Below are the code and all the weights of a small trained network. Each question names an input and a class and asks about switching units off, where a switched-off unit gives its printed mean instead of its output.

import numpy as np


def w(rows, s, z=0):
    codes = np.array(rows[::2]) - 128.0
    scale = np.full(codes.shape[1], s)
    scale[-1] = z or s
    return codes * scale


def norm(h):
    return h / np.sqrt((h * h).mean(-1, keepdims=True) + 1e-5)


def f(y):
    return np.maximum(y, 0)


def log_softmax(a):
    a = a - a.max(-1, keepdims=True)
    return a - np.log(np.exp(a).sum(-1, keepdims=True))


def net(x, mask):
    res = np.array(x, float).reshape(1, 3) / 4 @ E
    u = 0
    for l in range(3):
        y = f(norm(res) @ A[l][:, :-1].T + A[l][:, -1])
        res = res + np.where(mask[u : u + 8], y, B[l][:, -1]) @ B[l][:, :-1]
        u += 8
    return log_softmax(norm(res)[-1] @ U[:, :-1].T + U[:, -1])


A, B = {}, {}
E = w([
[107,121,18,66,130,192,140,129],'x0',
[58,85,214,75,115,225,141,125],'x1',
[142,2,115,189,144,85,112,139],'x2',
],0.0068)
A[0] = w([
[137,147,55,121,124,122,132,125,14],'0.n1',
[131,74,198,172,128,72,125,128,209],'0.n2',
[106,156,125,86,124,219,133,127,5],'0.n3',
[123,47,146,147,126,122,128,125,116],'0.n4',
[116,155,249,108,124,167,134,126,60],'0.n5',
[144,107,98,154,124,84,122,129,115],'0.n6',
[107,5,162,118,128,197,129,128,157],'0.n7',
[121,182,171,107,128,153,126,128,107],'0.n8',
],0.024,0.0027)
B[0] = w([
[105,153,39,94,161,141,123,144,171],'0.n1',
[238,107,116,97,145,63,101,145,211],'0.n2',
[163,41,181,74,107,149,116,115,209],'0.n3',
[148,10,183,126,108,125,122,107,192],'0.n4',
[68,82,36,222,164,144,66,147,228],'0.n5',
[80,146,151,119,138,47,168,139,168],'0.n6',
[2,118,142,170,133,242,79,153,252],'0.n7',
[125,174,211,135,75,128,129,98,185],'0.n8',
],0.026,0.023)
A[1] = w([
[96,146,206,207,67,219,139,91,1],'1.n1',
[190,40,205,125,162,189,157,182,24],'1.n2',
[144,131,160,153,177,177,176,146,96],'1.n3',
[89,197,197,154,74,152,189,72,101],'1.n4',
[121,181,102,163,155,136,232,140,65],'1.n5',
[154,129,140,144,145,154,144,121,100],'1.n6',
[185,149,252,52,68,205,216,112,88],'1.n7',
[172,132,142,156,135,163,165,133,85],'1.n8',
],0.018,0.0041)
B[1] = w([
[102,85,94,104,195,150,86,237,254],'1.n1',
[116,221,84,175,135,83,175,99,245],'1.n2',
[126,123,126,143,121,126,113,149,137],'1.n3',
[68,124,206,125,115,181,155,165,141],'1.n4',
[107,160,118,152,123,119,146,126,150],'1.n5',
[119,128,124,155,134,133,116,112,128],'1.n6',
[125,161,135,87,70,55,125,2,169],'1.n7',
[129,127,126,137,118,112,101,114,128],'1.n8',
],0.021,0.012)
A[2] = w([
[180,144,109,91,124,204,141,148,70],'2.n1',
[96,122,187,154,112,82,158,123,150],'2.n2',
[189,178,139,158,119,86,59,158,108],'2.n3',
[238,56,190,117,131,60,171,126,3],'2.n4',
[236,132,109,66,141,113,141,126,32],'2.n5',
[150,98,148,166,124,134,137,137,40],'2.n6',
[168,131,56,255,151,142,99,111,106],'2.n7',
[199,121,102,111,108,160,170,116,76],'2.n8',
],0.022,0.0024)
B[2] = w([
[43,95,213,211,100,79,81,89,140],'2.n1',
[226,160,147,220,107,223,107,177,162],'2.n2',
[115,130,188,168,97,81,206,91,179],'2.n3',
[184,43,157,68,197,61,199,175,203],'2.n4',
[146,81,151,220,137,201,59,167,178],'2.n5',
[131,135,96,61,145,194,189,171,165],'2.n6',
[121,253,233,39,80,190,224,139,246],'2.n7',
[48,109,175,102,130,145,116,179,139],'2.n8',
],0.016,0.013)
U = w([
[137,222,190,169,99,147,173,143,118],'0',
[163,104,162,48,67,138,120,9,95],'1',
[108,194,12,117,179,91,158,143,135],'2',
[172,131,91,153,133,150,149,69,13],'3',
[76,65,144,142,133,215,64,151,203],'4',
[214,56,167,124,171,51,171,158,151],'5',
[213,134,67,147,128,169,138,82,2],'6',
],0.015,0.0073)

Each question gives the input, the list of numbers given to net, and the class t.
The units are the neurons (one row each of A and B). Each row of codes is followed by its name. A weight is (code - 128) times the scale printed after its matrix; where a second scale follows, it is the last column's (A, B and U).
mask holds one flag per neuron, layer by layer. A switched-off neuron (its flag False) gives its mean, the last column of its row in B, instead of its output. The means were averaged over made-up inputs and are rounded, as every weight is.
A unit's drop is (log p(t) with every unit on - log p(t) with that unit switched off) / (log p(t) with every unit on - log p(t) with every unit switched off).
The circuit of an input: a set's keep is (log p(t) with only the set's units on - log p(t) with every unit switched off) / (log p(t) with every unit on - log p(t) with every unit switched off). Starting from the 12 units with the biggest drops (on a tie, the unit counted first), units are removed one at a time, each time the one whose removal leaves the highest keep (on an exact tie, the one counted first), for as long as the keep stays at least 0.8.
units of the circuit, in order: the units of the circuit, biggest drop first
unit that matters most: the unit with the biggest drop
k most important neurons: the k neurons with the biggest drops, biggest first
k most important neurons of layer l: the k neurons of layer l with the biggest drops, biggest first
drop when u is switched off: that unit's drop, to one decimal
input [8,-4,0], class 2: unit that matters most => 0.n1
input [1,-8,5], class 5: 2 most important neurons => [0.n7; 0.n5]
input [2,-3,-6], class 1: units of the circuit, in order => [0.n5; 1.n7]
input [3,-4,-8], class 1: 2 most important neurons => [0.n7; 0.n5]
input [0,-3,-3], class 2: 2 most important neurons => [0.n1; 0.n3]
input [7,1,-1], class 1: 2 most important neurons of layer 1 => [1.n7; 1.n1]
input [0,0,6], class 5: 2 most important neurons => [0.n2; 0.n5]
input [0,-6,-8], class 0: 3 most important neurons => [0.n7; 0.n3; 0.n4]
input [7,-6,6], class 2: units of the circuit, in order => [0.n1; 0.n7]
input [7,4,-5], class 1: 2 most important neurons of layer 0 => [0.n3; 0.n7]
input [4,1,-8], class 1: 2 most important neurons of layer 0 => [0.n3; 0.n7]
input [6,-8,8], class 2: 4 most important neurons => [0.n1; 0.n3; 0.n2; 0.n7]
input [1,-2,-8], class 1: 4 most important neurons => [0.n7; 1.n7; 0.n5; 0.n3]
input [-7,4,-3], class 0: 2 most important neurons of layer 2 => [2.n7; 2.n3]
input [-6,-8,-3], class 5: 2 most important neurons of layer 0 => [0.n7; 0.n5]
input [-7,2,-2], class 0: 4 most important neurons => [0.n5; 2.n7; 0.n7; 0.n3]
input [-5,-5,-3], class 5: drop when 0.n7 is switched off => 0.7
input [8,-7,7], class 2: drop when 0.n2 is switched off => 0.2
input [3,-5,3], class 2: drop when 0.n1 is switched off => 0.1
input [-8,-8,-3], class 5: drop when 0.n7 is switched off => 0.2
